Below is a small trained network, with its code and all its weights. Each question gives an input and a class and asks what happens when units are switched off, that is, made to give their printed mean instead of their output.

import numpy as np


def w(rows, s, z=0):
    codes = np.array(rows[::2]) - 128.0
    scale = np.full(codes.shape[1], s)
    scale[-1] = z or s
    return codes * scale


def f(y):
    return y / 2 * (1 + np.tanh(0.7978845608 * (y + 0.044715 * y**3)))


def log_softmax(a):
    a = a - a.max(-1, keepdims=True)
    return a - np.log(np.exp(a).sum(-1, keepdims=True))


def net(x, mask):
    res = np.array(x, float).reshape(1, 4) / 4 @ E
    y = f(res @ A[0][:, :-1].T + A[0][:, -1])
    res = res + np.where(mask, y, B[0][:, -1]) @ B[0][:, :-1]
    return log_softmax(res[-1] @ U[:, :-1].T + U[:, -1])


A, B = {}, {}
E = w([
[216,185,24,28,62],'x0',
[37,201,92,177,176],'x1',
[100,149,152,44,98],'x2',
[51,76,97,2,183],'x3',
],0.0086)
A[0] = w([
[115,120,113,59,168,172],'neuron 0',
[170,173,247,163,86,174],'neuron 1',
[88,27,159,174,141,247],'neuron 2',
[187,40,200,67,109,114],'neuron 3',
[176,160,46,133,95,4],'neuron 4',
[88,38,110,95,109,156],'neuron 5',
[68,86,86,43,123,127],'neuron 6',
],0.011,0.004)
B[0] = w([
[157,33,177,144,137,198],'neuron 0',
[206,58,208,110,125,234],'neuron 1',
[96,81,242,134,179,254],'neuron 2',
[10,135,3,167,195,220],'neuron 3',
[173,255,46,44,92,197],'neuron 4',
[100,116,120,142,250,186],'neuron 5',
[209,51,188,230,183,222],'neuron 6',
],0.007,0.0088)
U = w([
[2,148,28,156,205,2],'0',
[82,218,11,49,121,115],'1',
[191,25,216,144,177,248],'2',
],0.008,0.0039)

Each question gives the input, the list of numbers given to net, and the class t.
The units are the neurons (one row each of A and B). Each row of codes is followed by its name. A weight is (code - 128) times the scale printed after its matrix; where a second scale follows, it is the last column's (A, B and U).
mask holds one flag per neuron, in row order. A switched-off neuron (its flag False) gives its mean, the last column of its row in B, instead of its output. The means were averaged over made-up inputs and are rounded, as every weight is.
A unit's drop is (log p(t) with every unit on - log p(t) with that unit switched off) / (log p(t) with every unit on - log p(t) with every unit switched off).
The circuit of an input: a set's keep is (log p(t) with only the set's units on - log p(t) with every unit switched off) / (log p(t) with every unit on - log p(t) with every unit switched off). Starting from all 7 units, units are removed one at a time, each time the one whose removal leaves the highest keep (on an exact tie, the one counted first), for as long as the keep stays at least 0.8.
circuit, biggest first: the units of the circuit, biggest drop first
top k neurons: the k neurons with the biggest drops, biggest first
drop of u: that unit's drop, to one decimal
input [7,-6,-2,-8], class 1: circuit, biggest first => (neuron 4)
input [-1,-7,0,2], class 0: top 2 neurons => (neuron 3; neuron 1)
input [2,6,-6,-8], class 1: circuit, biggest first => (neuron 2; neuron 4)
input [7,7,-3,7], class 2: top 2 neurons => (neuron 6; neuron 0)
input [3,6,4,-8], class 1: top 4 neurons => (neuron 6; neuron 2; neuron 4; neuron 0)
input [7,-7,8,1], class 1: top 4 neurons => (neuron 3; neuron 4; neuron 2; neuron 1)
input [7,7,-8,8], class 2: top 2 neurons => (neuron 6; neuron 0)
input [5,-6,0,5], class 0: top 3 neurons => (neuron 3; neuron 1; neuron 2)
input [2,-3,1,0], class 1: circuit, biggest first => (neuron 2; neuron 1)
input [1,-5,3,0], class 0: circuit, biggest first => (neuron 3; neuron 2)
input [1,7,-3,8], class 2: drop of neuron 6 => 0.3
input [7,3,8,6], class 2: drop of neuron 6 => 0.4
input [3,5,3,6], class 2: drop of neuron 6 => 0.2
input [8,-3,-6,-6], class 1: drop of neuron 4 => 0.2
